Below is a small trained network, with its code and all its weights. Each question gives an input and a class and asks what happens when units are switched off, that is, made to give their printed mean instead of their output.

import numpy as np


def w(rows, s, z=0):
    codes = np.array(rows[::2]) - 128.0
    scale = np.full(codes.shape[1], s)
    scale[-1] = z or s
    return codes * scale


def f(y):
    return y / 2 * (1 + np.tanh(0.7978845608 * (y + 0.044715 * y**3)))


def log_softmax(a):
    a = a - a.max(-1, keepdims=True)
    return a - np.log(np.exp(a).sum(-1, keepdims=True))


def net(x, mask):
    res = np.array(x, float).reshape(1, 3) / 4 @ E
    y = f(res @ A[0][:, :-1].T + A[0][:, -1])
    res = res + np.where(mask, y, B[0][:, -1]) @ B[0][:, :-1]
    return log_softmax(res[-1] @ U[:, :-1].T + U[:, -1])


A, B = {}, {}
E = w([
[58,139,77,134,107,90,42],'x0',
[98,123,92,236,157,60,195],'x1',
[90,248,142,137,151,145,146],'x2',
],0.016)
A[0] = w([
[209,32,170,58,120,182,138,254],'N1',
[152,103,116,208,135,112,169,157],'N2',
[173,46,173,116,142,124,220,206],'N3',
[160,223,190,108,135,157,251,108],'N4',
[59,212,105,120,134,87,64,87],'N5',
[80,20,91,134,118,88,33,178],'N6',
[146,194,126,110,118,168,98,96],'N7',
[155,123,134,77,129,155,86,216],'N8',
[120,68,121,130,143,105,155,128],'N9',
[130,143,168,81,104,171,77,254],'N10',
[136,176,151,115,145,175,118,168],'N11',
[79,186,81,210,131,68,151,98],'N12',
],0.014,0.0055)
B[0] = w([
[124,121,196,220,130,245,78,254],'N1',
[163,112,124,113,32,85,193,179],'N2',
[119,142,49,237,39,171,205,213],'N3',
[200,154,224,33,206,95,184,216],'N4',
[8,220,121,109,69,184,84,196],'N5',
[137,5,91,70,138,76,21,210],'N6',
[110,184,67,144,169,110,109,167],'N7',
[116,128,172,31,114,186,75,192],'N8',
[129,114,66,147,86,121,119,156],'N9',
[160,214,94,121,159,145,57,207],'N10',
[145,200,124,164,183,103,132,172],'N11',
[61,40,201,208,154,152,182,206],'N12',
],0.019,0.026)
U = w([
[76,128,231,213,156,228,115,254],'0',
[239,221,179,88,239,146,152,76],'1',
[212,121,62,187,66,120,200,148],'2',
[160,139,218,131,214,36,255,75],'3',
[157,106,116,80,173,154,29,98],'4',
[52,231,94,103,177,130,97,35],'5',
[102,34,99,138,133,36,123,62],'6',
],0.0087,0.0035)

Each question gives the input, the list of numbers given to net, and the class t.
The units are the neurons (one row each of A and B). Each row of codes is followed by its name. A weight is (code - 128) times the scale printed after its matrix; where a second scale follows, it is the last column's (A, B and U).
mask holds one flag per neuron, in row order. A switched-off neuron (its flag False) gives its mean, the last column of its row in B, instead of its output. The means were averaged over made-up inputs and are rounded, as every weight is.
A unit's drop is (log p(t) with every unit on - log p(t) with that unit switched off) / (log p(t) with every unit on - log p(t) with every unit switched off).
The circuit of an input: a set's keep is (log p(t) with only the set's units on - log p(t) with every unit switched off) / (log p(t) with every unit on - log p(t) with every unit switched off). Starting from all 12 units, units are removed one at a time, each time the one whose removal leaves the highest keep (on an exact tie, the one counted first), for as long as the keep stays at least 0.8.
units of the circuit, in order: the units of the circuit, biggest drop first
most important unit: the unit with the biggest drop
top k neurons: the k neurons with the biggest drops, biggest first
drop of u: that unit's drop, to one decimal
input [6,-7,-1], class 4: most important unit -> N6
input [-8,1,-2], class 2: top 4 neurons -> N3, N12, N2, N5
input [-1,7,7], class 3: units of the circuit, in order -> N4, N1
input [1,-8,-8], class 4: top 4 neurons -> N6, N12, N10, N8
input [1,-4,-6], class 4: top 2 neurons -> N6, N12
input [0,5,-6], class 2: top 2 neurons -> N3, N2
input [8,7,-1], class 6: top 2 neurons -> N6, N1
input [1,-2,-1], class 4: top 2 neurons -> N12, N3
input [-4,1,1], class 3: top 2 neurons -> N4, N10
input [7,-1,1], class 5: top 2 neurons -> N5, N1
input [0,-1,1], class 1: top 4 neurons -> N1, N6, N12, N5
input [1,8,-4], class 6: top 2 neurons -> N6, N12
input [4,-5,-4], class 4: drop of N11 -> 0.0
input [2,-5,-8], class 4: units of the circuit, in order -> N6
input [-1,6,5], class 3: drop of N1 -> 0.2
input [7,1,0], class 6: drop of N6 -> 0.6
